<96> [  13 -146  174 -257  -85 -248 -162 -186  -31  -93  186   28 -193  147
   -8   76  104  -26   11   41  -72   95  132  -22   21  -10   26   10
 -150 -153  -49  107 -182]
<85> [  99  -43   95  211 -261  234 -119   70 -156 -228  309   18  -65    7
   85 -122 -298  200  175 -290  149  -83   59   18 -100   29   -3 -168
  162   27  103 -103   34]
<84> [  29  -43  -70  -56   57 -187  114   27    3   93  -39  114  -17   60
   78   73  174 -183  -20  189   -2  -71 -100   34  -37   -1   60   -8
 -105   41 -258   14  142]
<89> [ -95   91  -45  449  -49  437  -16  259 -294 -160   56 -150   32  -84
  -69 -232 -410  277  108 -345  100   -7 -108   15  -24 -126  -54  -94
  331   39  476  -35  125]
<85> [-351  175  145 -327  -42   55  -76  -57  227   81 -142  165   71  -56
 -316  -34  173  -60 -125 -263  -41  212  132   45   42 -135  100  211
 -220 -113  -19  183   51]
<88> [ -28    0    9   76   91  121  -22  144 -135  -43  128   26   -9  -58
   10 -108 -208   99  -12 -129  208  -99 -205   48  -68    9  -18  -54
  137   92  107  -37  236]
<88> [  35  -33 -212   86  150  267  -72  166 -188 -164  -65  -88  189 -135
  171    1  -78  114   72  104   98 -390 -149  -48   21  198  -44  -98
  332   -3    8  -73  173]
<84> [  -9  -21 -176  241  179  304   42  169  157  139 -137  -76  199 -138
   49 -154 -182   21  -93   12   47  -57   28  -45   46   86  -31  116
  107  328  250  -87   86]
<89> [ 107   -6 -111  252  -20  141   56  154 -143  -20  -21 -156   43  -49
   83 -106 -148   64   76   26   16  -39    7  -34  -45   -6  -10  -59
  153   81  210  -88    1]
<84> [-198  211  -73   35  100  129  247  202  228  177 -320  129  236 -122
 -120 -110  111 -123  -80  -47    6   46 -149  101  -41  -97   72  134
 -116  160  -33   12  280]
<89> [-130  -11  -10   26  137  201  -94  139 -121 -145   55  -74   49  -79
  -35  -93 -170  170   10 -114   98  -90 -188    7   30  -27  -53    1
  156  -38  268   55  189]
<89> [  10 -102 -126  136  -30   36   -1   83 -127 -135  134   33  -51  107
  146   73    4  -23  103   20    4 -223 -132   -9   -7    4    4 -120
   55  -41 -135   36  199]
<85> [ 132  171  177  488 -228  229  191  189  131  101 -122 -132  199  -86
 -153 -399 -328  103   95 -210  -48  417  315   21  -28 -145   38  144
  -46  333  502 -210 -318]
<84> [ 149   48   79   -4   41 -249  208  -35  223  282 -213   81  117    1
  -28  -61  136 -219  -89  242  -63  204  155   29   -2   37   71  160
 -221  258 -138 -123 -217]
<89> [ -95   80  -39  132  124  239   43  283  -96    2 -223  -45  305 -194
  -98 -234  -90   50   34   39   41   33   -3   14   66  -67   60  150
  118   99  284  -29  121]
<89> [ 104   14 -114  247  -75  -38  178  135  -58   28  -11  -67  -25  105
   99  -26    6  -97   77   46  -47  -52  -45   -8  -89  -41   37  -73
  -30   90  -33  -49   44]
<89> [-173  208  135   14  -25   97    7 -100  208  121 -108   34   45  -45
 -283  -44  -67   57 -116 -289  -31  260  103   21   81  -98  -34  140
  -79   12  107   30 -147]
<96> [  10  -24 -133  293  102   41  113  185  -55   70 -160 -170  118   46
  -11 -112  -29  -76   18  145 -139   61   61  -72   95  -83   25  124
   -6  133  246   12  -70]
<84> [  15  -45 -190  124  218  167  -70  179 -356 -156  -20 -121  114 -101
  106    9 -115  126   65  132  111 -317 -239  -43   63   91  -61  -97
  357  -77   77  -27  192]
<89> [ -65  -39   36  436 -335  210  -98  -31 -142 -178  332  118 -152  173
  -59   31 -233  114  180 -394  -31   59  118   -2  101 -201  -16 -116
   55  -99  -27   52   31]
<96> [  16 -132  -85  -40  124  116  -81  159 -297 -207  163   11 -123   21
  263  -53 -129   93   22  -19  218 -434 -330   48 -215  230   -8 -243
  287   86   -2  -25  293]
<89> [ -69   63   13  134  -88  -11   10 -113   52  107 -111  -15  -33   96
 -146   28   43  -65  -44  -82 -181  199  244  -49  109  -82   15   92
  -68   -5   21   53 -276]
<85> [ -36   61   -2   53  217  -37   72  103   15  101  -80   29  112    3
  -67  -59  -38  -65  -98   36   83  -52 -135    9   45   53    3  103
   -3  166  -30  -29   66]
<85> [ -11   30   20 -200   87 -172  140   83  -11  107 -115    0  -71  -11
   33  -78  122 -109  -81  109   41   28 -152   77 -200   -2   68  -13
  -89   78   29   14  107]
<96> [  93  -51  -56  157 -166 -158   66  -19   -8   48   54 -169 -169  232
   31   23   68 -136   43   19 -198  113  204  -97  -34  -87   48   -3
 -168    0   60   50 -226]
<84> [  45 -209 -289  -54  520 -474  108   87  -97  190  -92 -106  -53  309
  162  193  300 -406 -193  552  -96 -328 -256 -138  109  167   28  121
 -141  156 -294  127   74]
<89> [ -45  120   36  107  -90 -253  233  -17  161  256 -105  143  -30  172
 -157   28  187 -285  -59   -9 -125  240   93   34   14 -182  108  128
 -327   94 -246   43  -52]
<88> [  50  -58    4  -29  181   46  -69  -21  106   25  112   59   95 -110
   28   26 -134   74  -63   42  170  -89 -126    0   93   94  -88   43
   53   93  -45  -74  133]
<85> [-122   55  -96  -88   14  195 -138  -35   18 -121   52 -192 -117   41
   11   56  -61  129  -61 -262   -1 -194  -57  -81  -77  120  -76  -95
  122 -103  142   84   -6]
<84> [ 139 -102   18   64 -194  -33  -13  -11 -179 -173   46 -143 -100   44
  130  -17    7   79  179  106 -134   49  108  -17  -59  -51    2 -129
   58 -141  166  -10 -172]
<85> [ 125 -170  100  -47 -141 -235   21 -118  110  -38  243   31 -246  199
  139   53   38  -66   39   37  -60   66   17   20  -96  -20    0  -79
 -217   32  -64   24  -62]
<84> [ -61  -44  -46  261  -50 -203  104  -31  -62   92   32   23 -164  296
  -76   87   91 -196   -2    8 -203  137   61  -37  108 -191   40   49
 -178   -3 -100  133  -97]
<88> [  52 -456 -195 -155  -96  122 -489 -115 -569 -581  597 -206 -452  123
  402  275 -123  318  228    5   54 -501 -188 -120  -43   95 -139 -447
  410 -522  101  191  226]
<96> [ 123  -76  118 -185 -187  111  -99   17  -80 -220  154   49   50 -252
  119  -63  -78  224  198   38  144   19  -26   91  -99  -46   -9 -137
  104 -185  100  -90  170]
<89> [  59  198  -88  -17  283 -131  280  131  339  372 -315   -5  262  -58
  -59  -67  115 -254 -217  165   69  -28  -82  -10  -35  148   43  214
 -186  371 -169 -137   26]
<96> [  28 -123   68  107 -282  139 -125   49  -73 -191  214  -42  -28   -4
   15  -93 -112  119  203 -107  -56  142  217  -24   27 -180   41  -15
  -34 -129  238   39   -2]
<85> [  92  -68  -18 -333  182 -486  116 -196  139  138 -161  -31 -118  163
  103  212  382 -249 -132  407 -171  -34  -73  -20  -26  132   -3   26
 -226  -29 -289   57 -195]
<89> [ 205 -122  -57 -140  135 -367   81  -20   12   71   58 -112 -118  163
  182   92  152 -183  -52  308  -14 -138  -97  -58  -92  145    9  -30
 -141   78 -162  -26  -61]
<85> [ -26 -303  110   31 -544  198 -487 -305 -486 -650  686   87 -483  169
  169  264 -188  404  375 -379  -30 -146   79   -2   34 -131 -105 -462
  301 -641  -50  175   23]
<88> [-269   72  196 -432 -193 -388   28 -360  251  109  -62  190 -303  206
 -236  231  434 -196 -108 -100 -282  378  113   77   -1 -262   63   70
 -448 -325 -253  295 -146]
<88> [ 127 -230   81  112 -199   49 -126   51 -108 -245  302   -2  -80   97
  170  -83 -134   86  195  -12    0  -46  111  -15  -25   -3   28  -85
    1    8  117  -14   -8]
<88> [  79 -203  -53  -12  160  100 -155   86 -172 -114  124  -81  -14  -41
  182  -82 -162  100   -4  113  122 -214  -65  -40  -24  179  -31  -51
  207  116  182  -39   59]
<84> [-142  161   -6  -76  211 -541  307  -35  320  411 -363  -47   -2  358
 -262   77  446 -512 -258  198 -333  255   93  -76  100 -105  126  357
 -558  153 -216  182 -290]
<88> [-236  -27    8   -4 -258  178 -280 -232 -307 -245  119 -134 -383  146
  -93  123  -45  214   49 -371 -204   75  174  -58    7 -123  -57 -192
  211 -408  246  241 -243]
<84> [  82 -111   31  -80   13  122 -149  -16  -72 -195  218   96   58 -163
  126   46 -138  196  104   26  198 -175 -155   43   31   72  -81 -118
  175 -101  -68  -76  225]
<96> [-177 -274 -271 -159  237  126 -329   69 -514 -448  222 -152 -222  151
  266  209   28  143   63   58   28 -640 -385  -97    6  184  -79 -269
  389 -339    8  251  320]
<84> [-205  203  -31    5  103  296   72  198  -73   29 -293   14  187 -239
 -126 -186  -64  102  -49 -135   87    9 -132   91  -73  -38   28   32
  193   47  228   -9  184]
<88> [  65 -118   -8  137 -276   82  -61 -125  -65 -189  142  135  -10  -45
   86  151   16  111  240   48  -99   57   91   36  132 -168  -42 -131
   52 -267 -141    4   50]
<85> [  69   21   -8  410 -102  135   61  124   -9  -63  102 -226  -79  194
   25 -156 -253   61   51 -234  -68    6   72  -74  -61   14  -29  -33
   19  201  309  -48 -194]
<84> [ -96    5   74  -23 -208  159  -51  -54   40  -38  -54  -39  -34 -126
  -96  -84  -27  133   66 -114 -125  311  202   34    4 -219    6   23
  -19 -147  330   69  -80]
<85> [  59   43    0  153   60   38  117  126    0  102 -116  -33  119  -83
  -21 -143  -87   -8   -8   69   30   95    3   23   -8  -30   16   67
   22  169  149  -92  -11]
<96> [ 164  -44  -72 -102   17  -88   75  101  137   47 -129 -261   55   33
  146 -105  112 -110   -9  210 -106  -40  150  -97 -139  144   61   61
 -128  148  180  -53 -186]
<96> [  80   -9    9  -82  -64 -374   98 -118  196  135   41   31  -77  244
  -19  162  263 -280  -31  127 -143   61  118  -64   36  -25   65   88
 -358  -14 -347   53 -138]
<89> [   1   39  -32  145  -20   36   53   64  -76   15  -56 -109   -7   16
  -36  -58  -51   16   22  -23  -56   73   28  -21   -3  -73    0    5
   33    6  162    2  -65]
<88> [ 168  -43   45  177  -85  -95  135   62  128   21  158    7  -61  141
  119  -66  -88  -69   42  -25   36  -16  -36   18 -112   37   10  -44
 -145  224  -48 -101    2]
<88> [  88   77   49  235 -127  169  -11   72 -245   33  -73 -250  -92  -42
  -48 -252 -266  143    3 -173   -7  183  236  -38 -141    8   15  -54
  225  129  482 -106 -346]
<84> [ -78  -53    0  -13   23  257  -78  141 -217 -176  -16   73  102 -226
   54 -117 -117  195  105    8  119  -69 -141   95  -20  -47   -3  -80
  252  -78  190   -7  261]
<84> [  -8  109   55   51 -262  158  -21 -152   99   38   66   -4 -138  -77
  -75   10 -124  140    4 -305    4  200  142   31  -85  -97  -51 -101
   32  -75   99  -37  -92]
<96> [  32  101   53  147  170 -231  264  -33  188  347 -130  176   22   45
 -107   -6   11 -194 -178   85   40  186 -114   86   35  -45   -7  122
 -170  297 -198  -86  -11]
<96> [   2 -129 -144  169   74   55   56  146   69  -27  170   75  -36  136
  182    8  -57  -90    2  -18   77 -264 -200    1  -52   70    6  -55
  -43  205 -127    9  309]
<89> [ 150  -69   42 -233 -184   52  -64 -155  180  -51   36   12    4 -199
  141   47   44  116   76   88    8   63  135   31  -84   46  -37  -90
   -6 -104    6  -91  -37]
<96> [ -13 -139   27 -136  -39  -43 -216  -25 -292 -199  141 -190 -154   53
   12    8  -11  107   77   32  -61    7   84  -81   18  -51    1  -47
   88 -257  248  125 -112]
<85> [-113   65   -5 -135  -13  198  -90   79 -131 -139  -49  -54   77 -197
  -54  -51  -33  174   63  -81   64  -18  -76   30  -25  -71   -9  -41
  157 -207  190   42  159]
<96> [-336  -72  -63  -94  202   47  -62  -77  117   79  -67  155 -122  112
  -71   74   93  -89 -206  -98  -80  -32 -112   29   77  -15  -10   86
  -58   62  -25  226  144]
<96> [  27   66   83   52 -148  -60    9 -133   40   25  -35   10  -28   57
  -87   44   39  -12   26  -56 -113  155  186  -14   52  -44    2   16
  -59  -64  -60  -11 -251]
<85> [-203   10  -25 -177   66  -42 -108 -184 -128    6 -101   85 -104  -12
 -116  178  153    8  -77   10  -89   43  -23   15  114  -75  -29  -12
   83 -261 -106  162  -17]
<84> [ 290 -254  118  138 -213 -108  -98 -154    3 -121  321   15 -131  108
  189   31 -129   61  152  104  -35   67  210  -32   43   38  -41  -87
  -42   39  -19 -104 -229]
<85> [ -30  114   30 -139 -271   50  -37   -6 -139 -146   81   85  -27  -86
  -32   72   83   70  157 -154   66  -27  -13   56 -102 -114   54 -154
   39 -315 -182   17  172]
<88> [ -26  189 -278  561  426   29  247  199  156  391 -215  -95  242  155
 -153   -6 -134 -250 -249   -5   21 -140 -117 -141  228  102  -49  253
  -16  467 -129  -86  -12]
<96> [ -32  110  -12 -164  177  -29  136  119  225  174 -231  106  307 -212
  -80  -57  134 -108  -70  185   81   44  -84   54   44  -17   50  190
 -133   97 -103  -55  204]
<85> [   0 -105 -150  316 -213  134  -40   13 -263 -140   90 -120 -166  111
   80   51  -62   65  162  -57 -170   13  111  -57   31 -161  -12 -149
  139 -168  151   80  -47]
<88> [ 113  102  -12   98   45  141   75  120  100   45  -49    3  257 -211
   -5  -87 -130   76   37   24  154  -25  -52   19   22   37  -30   43
   67  110   11 -175  113]
<88> [ -39   96  -79   86  -52  320  -27   38  -71  -90 -122   38  203 -284
  -20    6  -82  199  107  -38   54  -29  -34   45   75  -56  -59  -65
  256 -153   48  -70  145]
<89> [   8  106   15 -167  246 -221  222   57  339  347 -227   44  114  -17
  -63  -78  143 -248 -237  152   48   83  -70   31  -78   84   58  208
 -269  326  -95  -55   23]
<88> [ 323  -98  228 -302 -316 -531   67 -220   23   -5  161   34 -211  119
  115  104  259 -140  139  268  -91  224  194   35 -154  -55   84  -95
 -313 -176 -261  -61 -268]
[ -83    1 -128 -131   86  -18  -39   20 -337 -132  -94 -226 -155  -19
   39   78   82   99   21   85  -71  -93 -193  -19  -74  -54  -48 -155
  209 -303  198  127   41]	<84>
[ -35  -18   24  142   31 -112   84    7  -13   92    6  118  -81  175
  -18  -13   13 -140  -60  -23  -29   14  -19   28    1   -1   44   26
  -80  167 -128   23  -29]	<96>
[ 104 -180  -90  252   90   38 -107  -16   -9 -129  245  -39   21  131
  121  112 -148   46   65   59    4 -206  -48 -103  202   85 -105  -11
   60   39  -77  -18   11]	<85>
[ 172   41   36    6 -199  -36  118  -31  208   19  -35   -6   78  -51
   74   -5   69  -24  101   67  -58   90  130   17  -69   -6   17  -21
 -134   19  -73 -116  -91]	<84>
[  61  -12    1  -66  206  375  -59  239  125  -20  -94  -23  340 -364
  110 -294 -255  186  -41   33  275 -164  -67   38  -81  243  -16   77
  217  324  311 -202  192]	<89>
[ -80  107    6   31  -12   34  185  113  183  194 -255  163  203 -112
  -98 -121  116 -146  -32   58  -35  177   75   83    0 -113  110  158
 -153  159  -43  -25   99]	<84>
[ 124  -24  -44   75  -42  -11   41   97  -75  -33  -98 -215   62   -2
   62  -93   16   -5   84  153 -111   39  139  -69  -26    3   32   21
   12    8  218  -41 -179]	<96>
[ 209 -292   39 -411  -10 -170 -303 -209  -25 -197  330 -106 -167    7
  239  162   44   93   44  206   61 -180   71  -97  -22  204  -62 -108
   10 -196  -54    7  -83]	<84>
[ 156 -256   21  164 -186  199 -183  113 -252 -413  457   26  -52  -14
  263  -33 -268  253  299  -53  160 -240 -122   21  -27    1  -48 -236
  200 -112   78  -58  267]	<96>
[ 178   87   77  147  -34 -248  233  -69   -5  166  -95   16  -33   12
  -30   19   19  -66    9  152  -40  224  -30   66  -16  -95  -27  -25
  -67   53  -86 -123 -168]	<85>
[  24 -112  -30 -164  249  -50  -89  148 -110  -43   -4 -182   36    4
   78 -117  -21  -11  -68  167   66 -158  -69  -72  -44  155   25   73
   47  101  224   23    9]	<96>
[ -10  196   36   58   31 -281  271  -62  247  344 -220   81   18  126
 -179   36  184 -279 -154   30 -107  230   63   20   12  -75   59  160
 -298  167 -240  -17 -163]	<85>
[ 178 -104  169 -119  -99 -145 -197 -179  -90 -253  272 -126 -100   87
   55  102  -63  159  125   23  -10  -37   70  -72   65   87  -88  -85
   23 -223    1  -25 -265]	<84>
[-156   -2  234 -573 -334   19 -322 -430   57 -244  180  113 -284  -82
  -71  214  140  237   42 -280  -45  130  143   63  -72  -46  -55 -177
   -3 -524  -76  159 -113]	<85>
